Below is a small trained network, with its code and all its weights. Each question gives an input and a target symbol and asks what happens when units are switched off, that is, made to give their printed mean instead of their output.

import numpy as np


def w(rows, s, z=0):
    codes = np.array(rows[::2]) - 128.0
    scale = np.full(codes.shape[1], s)
    scale[-1] = z or s
    return codes * scale


def f(y):
    return y / 2 * (1 + np.tanh(0.7978845608 * (y + 0.044715 * y**3)))


def softmax(a):
    e = np.exp(a - a.max(-1, keepdims=True))
    return e / e.sum(-1, keepdims=True)


def log_softmax(a):
    a = a - a.max(-1, keepdims=True)
    return a - np.log(np.exp(a).sum(-1, keepdims=True))


def net(x, mask):
    ids = ['αβγδεζλπσφω'.index(c) for c in x.split()]
    T = len(ids)
    res = E[ids] + P[:T]
    u = 0
    for l in range(3):
        q, k, v = (res @ M[l].T for M in (Q, K, V))
        z = softmax(np.where(np.tri(T) > 0, q @ k.T / 2**0.5, -1e9)) @ v
        res = res + np.where(mask[u], z, O[l][:, -1]) @ O[l][:, :-1]
        u += 1
        y = f(res @ A[l][:, :-1].T + A[l][:, -1])
        res = res + np.where(mask[u : u + 16], y, B[l][:, -1]) @ B[l][:, :-1]
        u += 16
    return log_softmax(res[-1] @ U[:, :-1].T + U[:, -1])


Q, K, V, O, A, B = {}, {}, {}, {}, {}, {}
E = w([
[196,170,9,220],'α',
[96,25,134,195],'β',
[141,134,168,164],'γ',
[144,194,126,49],'δ',
[142,199,169,78],'ε',
[137,145,151,117],'ζ',
[125,8,106,160],'λ',
[199,134,62,52],'π',
[162,83,119,157],'σ',
[112,84,156,181],'φ',
[166,19,67,107],'ω',
],0.011)
P = w([
[126,119,145,157],'0',
[97,43,215,15],'1',
[109,46,209,42],'2',
[87,48,202,50],'3',
[96,50,189,62],'4',
[98,43,178,73],'5',
[101,45,166,83],'6',
[104,38,160,89],'7',
[89,31,152,94],'8',
[90,2,128,103],'9',
[81,9,117,110],'10',
],0.0082)
Q[0] = w([
[119,2,32,45],'0.h1',
[157,174,205,149],'0.h1',
],0.026)
K[0] = w([
[155,192,32,248],'0.h1',
[5,59,180,91],'0.h1',
],0.022)
V[0] = w([
[254,59,101,28],'0.h1',
[197,95,151,84],'0.h1',
],0.0074)
O[0] = w([
[2,117,69,88,255],'0.h1',
[85,113,164,70,186],'0.h1',
],0.004,0.0035)
A[0] = w([
[108,176,107,141,88],'0.n1',
[75,121,222,123,37],'0.n2',
[48,181,136,168,93],'0.n3',
[134,185,95,90,50],'0.n4',
[124,153,157,122,36],'0.n5',
[25,250,221,166,17],'0.n6',
[62,178,146,172,82],'0.n7',
[222,150,82,93,2],'0.n8',
[26,254,107,184,76],'0.n9',
[148,197,52,111,58],'0.n10',
[114,194,86,128,87],'0.n11',
[54,173,147,157,77],'0.n12',
[120,172,137,104,51],'0.n13',
[118,165,125,151,93],'0.n14',
[95,133,177,133,83],'0.n15',
[153,122,128,141,76],'0.n16',
],0.0063,0.0066)
B[0] = w([
[75,153,158,129,7],'0.n1',
[169,79,67,87,46],'0.n2',
[149,127,130,146,20],'0.n3',
[220,25,27,103,15],'0.n4',
[239,69,7,136,3],'0.n5',
[85,193,178,126,77],'0.n6',
[162,114,131,135,16],'0.n7',
[136,84,57,102,20],'0.n8',
[93,149,197,121,57],'0.n9',
[65,127,125,106,23],'0.n10',
[85,142,136,123,13],'0.n11',
[168,108,111,145,17],'0.n12',
[212,86,40,147,9],'0.n13',
[98,136,161,119,8],'0.n14',
[174,93,93,99,49],'0.n15',
[135,119,116,127,28],'0.n16',
],0.014,0.0013)
Q[1] = w([
[95,119,40,59],'1.h1',
[1,99,200,195],'1.h1',
],0.048)
K[1] = w([
[43,78,84,67],'1.h1',
[140,252,13,224],'1.h1',
],0.041)
V[1] = w([
[177,59,53,248],'1.h1',
[168,129,132,124],'1.h1',
],0.0011)
O[1] = w([
[6,215,148,255,3],'1.h1',
[68,238,114,255,46],'1.h1',
],0.00097,0.00028)
A[1] = w([
[173,132,105,116,27],'1.n1',
[169,113,60,151,2],'1.n2',
[193,118,46,130,33],'1.n3',
[137,137,114,132,110],'1.n4',
[208,149,3,142,57],'1.n5',
[183,122,62,143,12],'1.n6',
[193,97,60,128,20],'1.n7',
[156,132,98,126,123],'1.n8',
[154,126,118,125,66],'1.n9',
[210,114,60,120,82],'1.n10',
[111,148,118,139,64],'1.n11',
[117,174,103,133,62],'1.n12',
[101,158,112,106,40],'1.n13',
[144,127,107,136,110],'1.n14',
[175,45,81,119,52],'1.n15',
[158,155,88,132,106],'1.n16',
],0.012,0.0088)
B[1] = w([
[135,125,146,144,54],'1.n1',
[239,43,8,89,89],'1.n2',
[238,45,84,90,90],'1.n3',
[81,155,169,150,24],'1.n4',
[124,183,80,210,114],'1.n5',
[236,59,41,84,95],'1.n6',
[183,62,63,43,75],'1.n7',
[107,139,164,129,18],'1.n8',
[79,129,213,173,9],'1.n9',
[228,65,49,105,59],'1.n10',
[74,165,177,166,11],'1.n11',
[54,155,187,152,39],'1.n12',
[115,128,117,174,22],'1.n13',
[74,164,183,155,22],'1.n14',
[175,163,146,199,88],'1.n15',
[54,135,187,109,31],'1.n16',
],0.015,0.0014)
Q[2] = w([
[2,125,196,39],'2.h1',
[172,148,74,125],'2.h1',
],0.071)
K[2] = w([
[60,245,49,254],'2.h1',
[172,40,134,74],'2.h1',
],0.05)
V[2] = w([
[250,172,172,142],'2.h1',
[134,29,138,206],'2.h1',
],0.02)
O[2] = w([
[7,154,121,104,3],'2.h1',
[111,117,214,80,119],'2.h1',
],0.014,0.007)
A[2] = w([
[80,154,62,137,34],'2.n1',
[130,151,87,76,116],'2.n2',
[116,155,246,141,99],'2.n3',
[99,194,82,225,55],'2.n4',
[42,148,162,114,216],'2.n5',
[40,154,243,117,17],'2.n6',
[18,183,126,136,100],'2.n7',
[108,148,140,134,139],'2.n8',
[152,158,130,103,111],'2.n9',
[109,79,172,196,124],'2.n10',
[54,154,119,107,2],'2.n11',
[83,180,219,170,152],'2.n12',
[151,164,80,186,65],'2.n13',
[111,143,70,182,129],'2.n14',
[31,154,53,137,120],'2.n15',
[138,141,61,141,69],'2.n16',
],0.011,0.012)
B[2] = w([
[126,65,158,117,163],'2.n1',
[125,117,138,151,136],'2.n2',
[117,167,146,98,192],'2.n3',
[199,53,111,119,163],'2.n4',
[95,65,51,66,251],'2.n5',
[157,114,195,254,215],'2.n6',
[98,194,103,139,227],'2.n7',
[105,134,114,114,136],'2.n8',
[111,107,123,136,131],'2.n9',
[132,150,130,105,162],'2.n10',
[174,143,176,134,168],'2.n11',
[136,81,123,129,187],'2.n12',
[80,127,126,105,160],'2.n13',
[91,184,158,137,182],'2.n14',
[197,185,149,143,254],'2.n15',
[97,161,164,138,160],'2.n16',
],0.038,0.0097)
U = w([
[73,124,97,87,135],'α',
[78,74,162,105,59],'β',
[83,129,56,153,159],'γ',
[126,152,147,125,17],'δ',
[136,160,78,65,20],'ε',
[75,138,47,51,142],'ζ',
[82,126,136,1,129],'λ',
[36,131,96,91,255],'π',
[54,79,69,36,133],'σ',
[43,75,91,108,171],'φ',
[174,61,70,79,167],'ω',
],0.006,0.0089)

Each question gives the input, a string of symbols that net reads in full, and the target symbol t.
The units are the heads (2 rows each of Q, K, V and O) and the neurons (one row each of A and B). Each row of codes is followed by its name. A weight is (code - 128) times the scale printed after its matrix; where a second scale follows, it is the last column's (O, A, B and U).
mask holds one flag per unit, layer by layer, with each layer's heads first. A switched-off unit (its flag False) gives its mean, the last column of its rows in O or B, instead of its output. The means were averaged over made-up inputs and are rounded, as every weight is.
A unit's drop is (log p(t) with every unit on - log p(t) with that unit switched off) / (log p(t) with every unit on - log p(t) with every unit switched off).
The circuit of an input: a set's keep is (log p(t) with only the set's units on - log p(t) with every unit switched off) / (log p(t) with every unit on - log p(t) with every unit switched off). Starting from the 12 units with the biggest drops (on a tie, the unit counted first), units are removed one at a time, each time the one whose removal leaves the highest keep (on an exact tie, the one counted first), for as long as the keep stays at least 0.8.
circuit, biggest first: the units of the circuit, biggest drop first
most important unit: the unit with the biggest drop
k most important neurons: the k neurons with the biggest drops, biggest first
k most important neurons of layer l: the k neurons of layer l with the biggest drops, biggest first
drop of u: that unit's drop, to one decimal
input σ γ ω ω ε β, target σ: most important unit	2.h1
input λ γ π λ σ β, target λ: circuit, biggest first	2.h1; 2.n3
input π λ ω β γ λ λ ω ω β, target π: 3 most important neurons	2.n14; 2.n13; 2.n16
input γ β ω ε ω σ σ φ, target γ: 4 most important neurons of layer 2	2.n6; 2.n5; 2.n7; 2.n15
input ω δ β α λ φ γ ω ω ω ω, target π: 4 most important neurons	2.n15; 2.n6; 2.n5; 2.n4
input ε ω ε ω δ γ λ β, target ε: 4 most important neurons	2.n15; 2.n7; 2.n5; 2.n14
input ω ω δ λ β, target ω: circuit, biggest first	2.n7; 2.n14
input π δ γ δ δ ω ω, target π: circuit, biggest first	2.h1; 2.n14; 2.n16
input β ω ω ω λ ε ω γ, target β: circuit, biggest first	2.n6; 2.h1; 0.h1; 2.n15
input δ δ β ω γ δ λ ω ζ φ, target δ: 3 most important neurons	2.n14; 2.n15; 2.n5
input ω ω α ω ω λ ω ω λ ω β, target π: 3 most important neurons	2.n15; 2.n6; 2.n5
input ω β ω ω λ γ ε, target ω: 2 most important neurons	2.n7; 2.n14
input σ λ λ ω λ ζ δ λ, target σ: 3 most important neurons	2.n15; 2.n5; 2.n6
input λ ε ω, target λ: circuit, biggest first	2.h1; 2.n6
input ε π π λ δ λ ω ω ω ω, target ε: 4 most important neurons of layer 2	2.n15; 2.n7; 2.n14; 2.n5
input β ω γ σ, target β: most important neuron	2.n6
input ζ λ δ ω β β ω λ, target ζ: 2 most important neurons	2.n5; 2.n6
input φ ε ω δ δ, target φ: 4 most important neurons	2.n6; 2.n5; 2.n15; 2.n12
input γ ω γ σ ω λ π ζ, target γ: 3 most important neurons	2.n6; 2.n5; 2.n7
input λ ω α, target π: most important unit	2.n15
input π ω ω ω γ δ, target π: 2 most important neurons	2.n13; 2.n16
input ω ε ω λ ω λ ω β λ σ, target ω: 2 most important neurons	2.n7; 2.n14
input λ ω λ ω ζ ω σ, target λ: drop of 2.n13	0.0
input β ω ω δ, target β: drop of 2.h1	1.0
input ω ω γ ω λ γ γ β ω δ ζ, target ω: drop of 2.n14	0.2
input ω ω ζ ω ω ω λ λ ω ω β, target ω: drop of 2.h1	1.0
input ζ δ γ γ ω ω ω, target ζ: most important neuron	2.n5
